Here is a tiny trained network, its code and every weight. The questions are about switching its units off for an input and a class, where a switched-off unit gives its printed mean instead of its output.

import numpy as np


def w(rows, s, z=0):
    codes = np.array(rows[::2]) - 128.0
    scale = np.full(codes.shape[1], s)
    scale[-1] = z or s
    return codes * scale


def norm(h):
    return h / np.sqrt((h * h).mean(-1, keepdims=True) + 1e-5)


def f(y):
    return np.maximum(y, 0)


def log_softmax(a):
    a = a - a.max(-1, keepdims=True)
    return a - np.log(np.exp(a).sum(-1, keepdims=True))


def net(x, mask):
    res = np.array(x, float).reshape(1, 5) / 4 @ E
    u = 0
    for l in range(2):
        y = f(norm(res) @ A[l][:, :-1].T + A[l][:, -1])
        res = res + np.where(mask[u : u + 6], y, B[l][:, -1]) @ B[l][:, :-1]
        u += 6
    return log_softmax(norm(res)[-1] @ U[:, :-1].T + U[:, -1])


A, B = {}, {}
E = w([
[141,154,143,137],'x0',
[151,171,108,131],'x1',
[74,208,36,62],'x2',
[172,44,151,2],'x3',
[167,220,185,151],'x4',
],0.0069)
A[0] = w([
[121,132,135,105,3],'0.n1',
[114,133,129,193,69],'0.n2',
[174,156,145,140,105],'0.n3',
[183,111,159,2,85],'0.n4',
[197,90,88,116,61],'0.n5',
[130,175,131,169,110],'0.n6',
],0.0099,0.0048)
B[0] = w([
[181,121,108,109,128],'0.n1',
[255,73,45,81,177],'0.n2',
[131,96,195,132,165],'0.n3',
[220,113,71,136,254],'0.n4',
[144,150,132,98,156],'0.n5',
[95,63,74,119,200],'0.n6',
],0.0076,0.0046)
A[1] = w([
[91,233,64,25,255],'1.n1',
[85,161,95,204,187],'1.n2',
[87,163,104,76,35],'1.n3',
[121,196,141,141,140],'1.n4',
[227,1,107,139,77],'1.n5',
[94,153,78,240,88],'1.n6',
],0.009,0.00092)
B[1] = w([
[58,128,202,226,202],'1.n1',
[217,75,92,13,183],'1.n2',
[43,36,135,162,153],'1.n3',
[155,51,153,190,150],'1.n4',
[71,255,143,148,254],'1.n5',
[214,123,124,27,197],'1.n6',
],0.0074,0.0086)
U = w([
[255,140,5,38,252],'0',
[91,130,125,183,4],'1',
],0.0076,0.00023)

Each question gives the input, the list of numbers given to net, and the class t.
The units are the neurons (one row each of A and B). Each row of codes is followed by its name. A weight is (code - 128) times the scale printed after its matrix; where a second scale follows, it is the last column's (A, B and U).
mask holds one flag per neuron, layer by layer. A switched-off neuron (its flag False) gives its mean, the last column of its row in B, instead of its output. The means were averaged over made-up inputs and are rounded, as every weight is.
A unit's drop is (log p(t) with every unit on - log p(t) with that unit switched off) / (log p(t) with every unit on - log p(t) with every unit switched off).
The circuit of an input: a set's keep is (log p(t) with only the set's units on - log p(t) with every unit switched off) / (log p(t) with every unit on - log p(t) with every unit switched off). Starting from all 12 units, units are removed one at a time, each time the one whose removal leaves the highest keep (on an exact tie, the one counted first), for as long as the keep stays at least 0.8.
circuit, biggest first: the units of the circuit, biggest drop first
k most important neurons: the k neurons with the biggest drops, biggest first
top k neurons in layer l: the k neurons of layer l with the biggest drops, biggest first
drop of u: that unit's drop, to one decimal
input [-1,5,8,7,5], class 1: circuit, biggest first -> 1.n1
input [-8,7,-5,1,2], class 1: circuit, biggest first -> 1.n6, 1.n2
input [6,4,8,6,-8], class 1: circuit, biggest first -> 1.n1, 1.n6, 1.n2
input [-6,-6,-2,-4,-5], class 0: top 3 neurons in layer 1 -> 1.n1, 1.n6, 1.n3
input [-1,-6,3,-4,-1], class 0: 2 most important neurons -> 1.n6, 1.n2
input [5,2,7,5,2], class 1: 4 most important neurons -> 1.n1, 1.n2, 1.n6, 0.n2
input [2,-5,6,0,-1], class 1: drop of 1.n1 -> 0.1
input [0,-2,6,3,1], class 1: drop of 1.n1 -> 0.7
input [-5,4,8,1,1], class 1: drop of 1.n1 -> 0.3
input [-7,4,3,2,-1], class 1: drop of 0.n3 -> 0.0
